Here is a tiny trained network, its code and every weight. The questions are about switching its units off for an input and a target symbol, where a switched-off unit gives its printed mean instead of its output.

import numpy as np


def w(rows, s, z=0):
    codes = np.array(rows[::2]) - 128.0
    scale = np.full(codes.shape[1], s)
    scale[-1] = z or s
    return codes * scale


def f(y):
    return y / 2 * (1 + np.tanh(0.7978845608 * (y + 0.044715 * y**3)))


def softmax(a):
    e = np.exp(a - a.max(-1, keepdims=True))
    return e / e.sum(-1, keepdims=True)


def log_softmax(a):
    a = a - a.max(-1, keepdims=True)
    return a - np.log(np.exp(a).sum(-1, keepdims=True))


def net(x, mask):
    ids = ['αβδεζηλξπσφω'.index(c) for c in x.split()]
    T = len(ids)
    res = E[ids] + P[:T]
    u = 0
    for l in range(2):
        r = res
        for j in range(3):
            rows = slice(3 * j, 3 * j + 3)
            q, k, v = (r @ M[l][rows].T for M in (Q, K, V))
            z = softmax(np.where(np.tri(T) > 0, q @ k.T / 3**0.5, -1e9)) @ v
            o = O[l][rows]
            res = res + np.where(mask[u + j], z, o[:, -1]) @ o[:, :-1]
        u += 3
        y = f(res @ A[l][:, :-1].T + A[l][:, -1])
        res = res + np.where(mask[u : u + 16], y, B[l][:, -1]) @ B[l][:, :-1]
        u += 16
    return log_softmax(res[-1] @ U[:, :-1].T + U[:, -1])


Q, K, V, O, A, B = {}, {}, {}, {}, {}, {}
E = w([
[118,37,135],'α',
[188,72,94],'β',
[100,136,138],'δ',
[205,37,72],'ε',
[190,68,94],'ζ',
[171,203,135],'η',
[250,75,52],'λ',
[114,42,131],'ξ',
[66,212,88],'π',
[152,59,109],'σ',
[36,126,185],'φ',
[166,113,90],'ω',
],0.011)
P = w([
[158,135,168],'0',
[134,113,119],'1',
[158,148,210],'2',
[121,117,93],'3',
[150,136,249],'4',
[109,119,87],'5',
],0.019)
Q[0] = w([
[104,201,205],'L0H0',
[144,126,255],'L0H0',
[88,39,52],'L0H0',
[111,147,153],'L0H1',
[70,216,94],'L0H1',
[197,43,224],'L0H1',
[55,137,155],'L0H2',
[156,166,157],'L0H2',
[149,98,29],'L0H2',
],0.0091)
K[0] = w([
[187,78,118],'L0H0',
[177,4,183],'L0H0',
[28,254,185],'L0H0',
[176,139,115],'L0H1',
[107,116,209],'L0H1',
[86,153,33],'L0H1',
[107,80,75],'L0H2',
[56,117,135],'L0H2',
[203,118,180],'L0H2',
],0.0079)
V[0] = w([
[72,253,135],'L0H0',
[195,105,230],'L0H0',
[92,103,135],'L0H0',
[63,152,32],'L0H1',
[158,107,221],'L0H1',
[93,216,74],'L0H1',
[121,130,78],'L0H2',
[100,184,157],'L0H2',
[95,129,4],'L0H2',
],0.0063)
O[0] = w([
[80,120,54,48],'L0H0',
[148,150,147,254],'L0H0',
[120,155,125,117],'L0H0',
[166,178,69,45],'L0H1',
[76,57,167,184],'L0H1',
[98,254,140,39],'L0H1',
[99,182,115,92],'L0H2',
[119,192,171,102],'L0H2',
[75,160,93,29],'L0H2',
],0.0073,0.0044)
A[0] = w([
[25,1,190,215],'L0N0',
[176,198,109,112],'L0N1',
[133,238,200,49],'L0N2',
[99,243,39,63],'L0N3',
[77,192,87,42],'L0N4',
[65,45,137,199],'L0N5',
[139,66,212,138],'L0N6',
[179,180,59,134],'L0N7',
[41,48,75,252],'L0N8',
[40,242,148,145],'L0N9',
[125,62,197,155],'L0N10',
[18,53,117,141],'L0N11',
[247,174,138,57],'L0N12',
[248,196,67,2],'L0N13',
[149,147,168,97],'L0N14',
[82,172,225,192],'L0N15',
],0.0064,0.0048)
B[0] = w([
[199,255,130,254],'L0N0',
[73,124,123,117],'L0N1',
[101,30,10,137],'L0N2',
[163,122,174,121],'L0N3',
[117,116,189,117],'L0N4',
[188,224,77,195],'L0N5',
[167,147,180,227],'L0N6',
[18,57,48,119],'L0N7',
[170,207,51,193],'L0N8',
[184,110,179,126],'L0N9',
[188,164,173,221],'L0N10',
[81,210,64,157],'L0N11',
[83,92,189,145],'L0N12',
[51,94,149,119],'L0N13',
[104,150,149,138],'L0N14',
[111,82,231,181],'L0N15',
],0.0053,0.0094)
Q[1] = w([
[76,196,146],'L1H0',
[78,189,177],'L1H0',
[116,133,171],'L1H0',
[95,163,2],'L1H1',
[73,133,98],'L1H1',
[129,159,96],'L1H1',
[105,191,3],'L1H2',
[28,1,120],'L1H2',
[241,79,68],'L1H2',
],0.0089)
K[1] = w([
[146,70,170],'L1H0',
[97,135,216],'L1H0',
[107,95,121],'L1H0',
[141,100,219],'L1H1',
[177,152,183],'L1H1',
[118,133,180],'L1H1',
[125,135,205],'L1H2',
[248,66,180],'L1H2',
[10,117,154],'L1H2',
],0.012)
V[1] = w([
[80,143,149],'L1H0',
[118,78,91],'L1H0',
[159,153,86],'L1H0',
[205,255,160],'L1H1',
[115,56,151],'L1H1',
[168,186,78],'L1H1',
[201,34,81],'L1H2',
[112,46,139],'L1H2',
[69,240,167],'L1H2',
],0.0089)
O[1] = w([
[198,105,96,97],'L1H0',
[94,135,158,84],'L1H0',
[28,235,172,134],'L1H0',
[99,227,179,253],'L1H1',
[207,2,168,117],'L1H1',
[115,199,60,144],'L1H1',
[248,120,12,130],'L1H2',
[161,37,110,83],'L1H2',
[29,131,208,142],'L1H2',
],0.0058,0.017)
A[1] = w([
[46,178,221,61],'L1N0',
[110,173,65,172],'L1N1',
[107,11,48,77],'L1N2',
[54,122,53,149],'L1N3',
[138,97,107,243],'L1N4',
[190,136,206,1],'L1N5',
[131,129,112,240],'L1N6',
[158,94,15,61],'L1N7',
[99,38,84,224],'L1N8',
[148,82,174,76],'L1N9',
[209,153,5,62],'L1N10',
[52,157,111,229],'L1N11',
[158,59,193,170],'L1N12',
[116,174,137,76],'L1N13',
[149,107,194,57],'L1N14',
[186,78,142,157],'L1N15',
],0.012,0.0068)
B[1] = w([
[165,58,94,251],'L1N0',
[84,124,133,151],'L1N1',
[195,204,136,129],'L1N2',
[92,147,28,128],'L1N3',
[127,113,196,135],'L1N4',
[128,134,96,202],'L1N5',
[116,150,187,143],'L1N6',
[119,98,246,137],'L1N7',
[161,177,116,128],'L1N8',
[51,121,94,137],'L1N9',
[124,98,55,166],'L1N10',
[89,146,162,177],'L1N11',
[67,155,129,157],'L1N12',
[135,69,121,175],'L1N13',
[106,137,61,160],'L1N14',
[76,137,129,160],'L1N15',
],0.011,0.025)
U = w([
[112,181,106,109],'α',
[206,128,141,91],'β',
[101,202,254,247],'δ',
[156,23,88,5],'ε',
[153,94,108,142],'ζ',
[156,213,234,235],'η',
[211,119,185,86],'λ',
[109,166,116,112],'ξ',
[14,152,124,87],'π',
[135,125,28,1],'σ',
[80,68,232,231],'φ',
[74,76,53,9],'ω',
],0.0088,0.0051)

Each question gives the input, a string of symbols that net reads in full, and the target symbol t.
The units are the heads (3 rows each of Q, K, V and O) and the neurons (one row each of A and B). Each row of codes is followed by its name. A weight is (code - 128) times the scale printed after its matrix; where a second scale follows, it is the last column's (O, A, B and U).
mask holds one flag per unit, layer by layer, with each layer's heads first. A switched-off unit (its flag False) gives its mean, the last column of its rows in O or B, instead of its output. The means were averaged over made-up inputs and are rounded, as every weight is.
A unit's drop is (log p(t) with every unit on - log p(t) with that unit switched off) / (log p(t) with every unit on - log p(t) with every unit switched off).
The circuit of an input: a set's keep is (log p(t) with only the set's units on - log p(t) with every unit switched off) / (log p(t) with every unit on - log p(t) with every unit switched off). Starting from the 12 units with the biggest drops (on a tie, the unit counted first), units are removed one at a time, each time the one whose removal leaves the highest keep (on an exact tie, the one counted first), for as long as the keep stays at least 0.8.
units of the circuit, in order: the units of the circuit, biggest drop first
k most important neurons: the k neurons with the biggest drops, biggest first
top k neurons in layer l: the k neurons of layer l with the biggest drops, biggest first
heads that matter: for each layer, one digit per head in row order, 1 if its drop is at least 0.15 and else 0, layers parted by /
input α δ δ ξ λ ξ, target δ: units of the circuit, in order -> L1N0, L1N10
input λ φ ε π σ ζ, target π: units of the circuit, in order -> L0H0, L1N0
input α ε β ξ φ δ, target δ: units of the circuit, in order -> L1N10, L1N14
input σ η φ, target π: top 3 neurons in layer 0 -> L0N0, L0N8, L0N15
input ε σ η β, target η: units of the circuit, in order -> L1N0, L1N14
input σ φ ζ, target ε: heads that matter -> 000 / 011
input δ ξ ζ ξ φ η, target η: heads that matter -> 010 / 000
input η β δ η φ, target π: heads that matter -> 000 / 100
input η ξ α δ, target δ: units of the circuit, in order -> L1N10, L1N0
input σ δ π σ, target π: units of the circuit, in order -> L0H0, L1N1, L1N0
input π ξ ε η η ε, target δ: heads that matter -> 000 / 010
input β σ φ ε σ ε, target φ: heads that matter -> 000 / 111
input λ ξ α φ φ, target ε: 2 most important neurons -> L1N0, L0N0
input α ε φ σ α, target η: units of the circuit, in order -> L1N0, L1H2
input φ φ β, target ε: heads that matter -> 000 / 011
input λ φ π, target ε: units of the circuit, in order -> L1N0, L1H2, L1N13
input σ π π ζ π β, target π: most important neuron -> L1N3
input φ β η φ φ, target ε: 3 most important neurons -> L1N0, L0N0, L0N11
input ω λ β, target ω: top 2 neurons in layer 1 -> L1N10, L1N15
input δ α ζ λ ω, target ω: 3 most important neurons -> L1N10, L0N0, L1N15
input π φ φ σ, target φ: top neuron in layer 0 -> L0N15
input α ξ η ξ σ φ, target φ: 3 most important neurons -> L1N0, L1N11, L0N11
input σ φ π ζ, target π: top neuron in layer 0 -> L0N6
input α λ δ, target ω: 2 most important neurons -> L1N10, L0N0
input ζ α φ, target β: heads that matter -> 000 / 010
